[[-12 -26]
 [ 11  65]
 [  3 -15]
 [ 45  18]
 [ 50 -36]
 [ -8 -23]
 [-21  -5]
 [-18  23]]
|
[[-26  65 -15  18 -36 -23  -5  23]
 [-12  11   3  45  50  -8 -21 -18]]

[[ -8  -5]
 [-47 -19]
 [-17 -18]
 [-35 -29]
 [-10  -5]
 [  0  -2]
 [-47 -10]
 [-37 -29]
 [-25 -13]
 [-30 -48]]
|
[[ -5 -19 -18 -29  -5  -2 -10 -29 -13 -48]
 [ -8 -47 -17 -35 -10   0 -47 -37 -25 -30]]

[[ 38 -34   9  14  50 -20  27   0]
 [-13 -48  53 -20  15   8  -2  -5]
 [-23 -60  22  18  22 -50  24   9]
 [  6 -12   1 -11   4   3  11  16]
 [-16  18 -10   6 -10  24   0  -4]
 [-24 -13   7 -42 -36 -14  19  28]]
|
[[  0  -5   9  16  -4  28]
 [ 27  -2  24  11   0  19]
 [-20   8 -50   3  24 -14]
 [ 50  15  22   4 -10 -36]
 [ 14 -20  18 -11   6 -42]
 [  9  53  22   1 -10   7]
 [-34 -48 -60 -12  18 -13]
 [ 38 -13 -23   6 -16 -24]]

[[ 21 -21   7  -6 -22 -10  55]
 [  7  -2  23 -20   5  -8  23]
 [ 25 -23  13 -11 -23 -13  62]
 [-16  14   6  -6  26   5 -27]
 [  1 -11 -19  18  -8   5   9]
 [ 20  -9  34 -30  -7 -15  51]
 [ 11   2  41 -38   9 -14  31]
 [  5 -22 -39  37 -24   7  20]]
|
[[ 55  23  62 -27   9  51  31  20]
 [-10  -8 -13   5   5 -15 -14   7]
 [-22   5 -23  26  -8  -7   9 -24]
 [ -6 -20 -11  -6  18 -30 -38  37]
 [  7  23  13   6 -19  34  41 -39]
 [-21  -2 -23  14 -11  -9   2 -22]
 [ 21   7  25 -16   1  20  11   5]]

[[ -4 -11   3   2   0   5   1   7   6   6  -8   0  54  11   1 -37]
 [  7  11  -2   2  -2  17  15  12  -7 -19   0 -15 -10  -6   1  17]
 [ 28  30 -32 -28 -30 -23 -25 -37 -27   8  18   1 -18 -11 -26   2]
 [  9  13  -1  -1   5  -6 -28 -17   1 -21  -1 -23  45  20  -8 -41]]
|
[[-37  17   2 -41]
 [  1   1 -26  -8]
 [ 11  -6 -11  20]
 [ 54 -10 -18  45]
 [  0 -15   1 -23]
 [ -8   0  18  -1]
 [  6 -19   8 -21]
 [  6  -7 -27   1]
 [  7  12 -37 -17]
 [  1  15 -25 -28]
 [  5  17 -23  -6]
 [  0  -2 -30   5]
 [  2   2 -28  -1]
 [  3  -2 -32  -1]
 [-11  11  30  13]
 [ -4   7  28   9]]

[[ -1  37   7 -12 -22  -2  51]
 [ 11   6   1 -28  20  14 -26]
 [ 11  12 -42 -27  25  15  15]
 [ -9  22  34 -17 -32  -7   0]
 [ -5  17  45  12 -23 -13 -16]
 [  0 -33   2  60  19 -10 -32]
 [-12  24  17  13  -9  -4  39]
 [ -5  28  13  28 -18 -10  32]
 [ 18  -2  -8  19  25   5 -28]]
|
[[ 51 -26  15   0 -16 -32  39  32 -28]
 [ -2  14  15  -7 -13 -10  -4 -10   5]
 [-22  20  25 -32 -23  19  -9 -18  25]
 [-12 -28 -27 -17  12  60  13  28  19]
 [  7   1 -42  34  45   2  17  13  -8]
 [ 37   6  12  22  17 -33  24  28  -2]
 [ -1  11  11  -9  -5   0 -12  -5  18]]

[[ 10   9  11 -52  28  -2   3  -2  -7  -2  38   4  31   6   4]
 [-15 -26 -24 -27 -24 -18 -18  16 -12  -6 -15 -11 -29  21 -10]
 [-23 -22 -19  46  22 -18  -8 -25 -20 -14  -2  46  42  22 -16]
 [-22 -25 -19 -39  -8 -18 -11  12 -22 -19  -7  -2  -7  21 -13]
 [ -6  14  30  17  -6  11  15 -21  15   8  -3 -25   6 -15   8]
 [  1 -18 -23 -11 -30   1 -17  25 -14 -14  15 -14 -42  21   5]]
|
[[  4 -10 -16 -13   8   5]
 [  6  21  22  21 -15  21]
 [ 31 -29  42  -7   6 -42]
 [  4 -11  46  -2 -25 -14]
 [ 38 -15  -2  -7  -3  15]
 [ -2  -6 -14 -19   8 -14]
 [ -7 -12 -20 -22  15 -14]
 [ -2  16 -25  12 -21  25]
 [  3 -18  -8 -11  15 -17]
 [ -2 -18 -18 -18  11   1]
 [ 28 -24  22  -8  -6 -30]
 [-52 -27  46 -39  17 -11]
 [ 11 -24 -19 -19  30 -23]
 [  9 -26 -22 -25  14 -18]
 [ 10 -15 -23 -22  -6   1]]

[[ 27  43 -33]
 [ 52 -52 -23]
 [-39 -36   3]
 [-42   2  21]
 [  2  13  47]
 [-37  12  29]]
|
[[-33 -23   3  21  47  29]
 [ 43 -52 -36   2  13  12]
 [ 27  52 -39 -42   2 -37]]
---
[[ 31 -54  36  17]
 [-28 -33  16   9]]
|
[[ 36  17  31 -54]
 [ 16   9 -28 -33]]

[[  2 -10 -20  -6]
 [-60  10   7  37]
 [ 25  -4 -51  58]
 [ -3  11   6 -10]]
|
[[-20  -6   2 -10]
 [  7  37 -60  10]
 [-51  58  25  -4]
 [  6 -10  -3  11]]

[[-15 -22  26  13  38 -21 -18  -5  -9 -21 -12 -57]
 [  7   3  34  22  22  -9   4  -8 -18   2  11  12]
 [-16   8  -5 -13 -11  -7 -21  -3 -22 -22  -2   4]
 [-29  12  22  10  18  24  -3  28  -5  18   3 -31]
 [-10  22  25  26   6  27  14  26   4  13  33  18]
 [-37  19  13   4  -5  22 -10  24  -5   5  29   2]]
|
[[-12 -57 -15 -22  26  13  38 -21 -18  -5  -9 -21]
 [ 11  12   7   3  34  22  22  -9   4  -8 -18   2]
 [ -2   4 -16   8  -5 -13 -11  -7 -21  -3 -22 -22]
 [  3 -31 -29  12  22  10  18  24  -3  28  -5  18]
 [ 33  18 -10  22  25  26   6  27  14  26   4  13]
 [ 29   2 -37  19  13   4  -5  22 -10  24  -5   5]]

[[-27 -11   1 -32 -51  25   9 -42 -28  32   5 -46]
 [ 12   5  -1  11   8 -14 -16  -1   7 -12  -7  -9]
 [-28  29  15 -36   1  26 -22  -7  48   3  23  62]
 [-26 -36  -9 -14 -21  48  37 -14 -54  16   4 -37]]
|
[[  5 -46 -27 -11   1 -32 -51  25   9 -42 -28  32]
 [ -7  -9  12   5  -1  11   8 -14 -16  -1   7 -12]
 [ 23  62 -28  29  15 -36   1  26 -22  -7  48   3]
 [  4 -37 -26 -36  -9 -14 -21  48  37 -14 -54  16]]

[[ -3   0   7 -12 -17 -10  27 -33  -1 -45   6 -10 -19  -8  -1 -10]
 [-31 -35 -23   8  11   8 -53  -7 -33   4 -21   3   8 -20 -56 -17]
 [  8   7   8   8 -15   7 -16 -34   3 -14   5   4 -23  -9 -22 -10]]
|
[[ -1 -10  -3   0   7 -12 -17 -10  27 -33  -1 -45   6 -10 -19  -8]
 [-56 -17 -31 -35 -23   8  11   8 -53  -7 -33   4 -21   3   8 -20]
 [-22 -10   8   7   8   8 -15   7 -16 -34   3 -14   5   4 -23  -9]]

[[ 10  -3  -2  29]
 [ -2  -1  -1 -46]
 [  0  -3  -1 -48]
 [ -1   0   0  44]
 [ -1   0  -1  41]
 [-16  -1  -1  37]
 [-14   1  -1  33]
 [ -9   5   0  38]
 [ -4   2   0  49]
 [  5  -1   0  40]
 [ 48   1   1   8]
 [  1   0  -1 -31]]
|
[[ -2  29  10  -3]
 [ -1 -46  -2  -1]
 [ -1 -48   0  -3]
 [  0  44  -1   0]
 [ -1  41  -1   0]
 [ -1  37 -16  -1]
 [ -1  33 -14   1]
 [  0  38  -9   5]
 [  0  49  -4   2]
 [  0  40   5  -1]
 [  1   8  48   1]
 [ -1 -31   1   0]]
